Here is a tiny trained network, its code and every weight. The questions are about switching its units off for an input and a class, where a switched-off unit gives its printed mean instead of its output.

import numpy as np


def w(rows, s, z=0):
    codes = np.array(rows[::2]) - 128.0
    scale = np.full(codes.shape[1], s)
    scale[-1] = z or s
    return codes * scale


def f(y):
    return np.maximum(y, 0)


def log_softmax(a):
    a = a - a.max(-1, keepdims=True)
    return a - np.log(np.exp(a).sum(-1, keepdims=True))


def net(x, mask):
    res = np.array(x, float).reshape(1, 4) / 4 @ E
    y = f(res @ A[0][:, :-1].T + A[0][:, -1])
    res = res + np.where(mask, y, B[0][:, -1]) @ B[0][:, :-1]
    return log_softmax(res[-1] @ U[:, :-1].T + U[:, -1])


A, B = {}, {}
E = w([
[154,78,103,95,48,72,81,59,89],'x0',
[111,115,164,168,129,178,70,61,56],'x1',
[34,187,54,7,136,167,134,29,115],'x2',
[242,123,117,75,104,130,109,128,244],'x3',
],0.014)
A[0] = w([
[162,28,74,209,79,40,43,97,71,254],'N0',
[66,189,148,155,220,209,167,104,134,95],'N1',
[150,73,103,97,84,150,79,79,119,183],'N2',
[238,180,117,77,77,150,71,75,208,212],'N3',
[112,216,117,89,171,252,153,113,125,58],'N4',
[107,92,120,108,52,110,46,73,51,59],'N5',
[6,225,38,97,145,118,203,169,97,167],'N6',
[102,174,240,218,167,138,111,161,87,146],'N7',
[67,116,2,138,185,99,171,210,33,181],'N8',
[85,203,120,103,152,128,139,121,146,108],'N9',
[155,154,90,89,121,154,75,71,170,82],'N10',
[102,183,52,16,203,193,100,115,129,134],'N11',
],0.0093,0.0031)
B[0] = w([
[191,52,155,130,158,77,30,138,41,250],'N0',
[215,193,63,202,193,122,133,78,142,224],'N1',
[140,82,189,89,73,78,73,73,17,199],'N2',
[203,37,169,42,61,161,189,90,214,242],'N3',
[161,211,111,127,111,192,148,62,113,213],'N4',
[83,159,102,104,185,104,1,79,90,227],'N5',
[75,147,80,47,238,67,153,183,185,253],'N6',
[149,39,70,144,174,240,173,235,53,241],'N7',
[41,126,172,198,202,107,122,196,174,215],'N8',
[68,171,113,134,123,149,128,71,191,181],'N9',
[107,79,203,82,39,162,132,99,66,193],'N10',
[46,151,146,80,124,230,172,43,164,246],'N11',
],0.0075,0.017)
U = w([
[110,101,160,133,119,65,62,114,55,235],'0',
[136,77,148,242,141,194,143,189,79,250],'1',
[252,107,151,117,65,43,181,186,167,193],'2',
[88,124,138,60,58,158,165,99,122,54],'3',
[42,154,109,119,170,46,172,179,141,69],'4',
[136,180,153,182,114,176,164,94,147,67],'5',
[109,240,82,158,193,134,152,133,121,49],'6',
],0.012,0.0022)

Each question gives the input, the list of numbers given to net, and the class t.
The units are the neurons (one row each of A and B). Each row of codes is followed by its name. A weight is (code - 128) times the scale printed after its matrix; where a second scale follows, it is the last column's (A, B and U).
mask holds one flag per neuron, in row order. A switched-off neuron (its flag False) gives its mean, the last column of its row in B, instead of its output. The means were averaged over made-up inputs and are rounded, as every weight is.
A unit's drop is (log p(t) with every unit on - log p(t) with that unit switched off) / (log p(t) with every unit on - log p(t) with every unit switched off).
The circuit of an input: a set's keep is (log p(t) with only the set's units on - log p(t) with every unit switched off) / (log p(t) with every unit on - log p(t) with every unit switched off). Starting from all 12 units, units are removed one at a time, each time the one whose removal leaves the highest keep (on an exact tie, the one counted first), for as long as the keep stays at least 0.8.
circuit, biggest first: the units of the circuit, biggest drop first
k most important neurons: the k neurons with the biggest drops, biggest first
drop of u: that unit's drop, to one decimal
input [5,7,4,3], class 0: circuit, biggest first => (N5)
input [-1,-2,1,-6], class 4: 2 most important neurons => (N6; N8)
input [-4,-4,-2,-3], class 4: 3 most important neurons => (N4; N0; N6)
input [5,8,3,7], class 0: 4 most important neurons => (N5; N2; N0; N4)
input [-1,4,8,0], class 6: 3 most important neurons => (N1; N6; N3)
input [-8,1,7,6], class 3: 3 most important neurons => (N11; N10; N3)
input [6,0,1,4], class 0: 4 most important neurons => (N2; N5; N0; N11)
input [1,-3,7,-5], class 6: 2 most important neurons => (N4; N1)
input [-8,0,-2,-7], class 6: 3 most important neurons => (N6; N1; N0)
input [-7,5,7,5], class 5: 2 most important neurons => (N1; N4)
input [-7,7,8,5], class 5: 2 most important neurons => (N1; N4)
input [0,-8,0,1], class 2: 2 most important neurons => (N5; N11)
input [-1,-5,8,-8], class 6: 2 most important neurons => (N1; N4)
input [7,-2,6,-6], class 4: circuit, biggest first => (N6)
input [3,3,4,-8], class 6: 3 most important neurons => (N1; N5; N3)
input [2,-7,8,-4], class 4: drop of N8 => 0.2
input [-1,-4,8,-3], class 6: drop of N4 => 0.3
input [1,3,-2,4], class 2: drop of N4 => 0.0
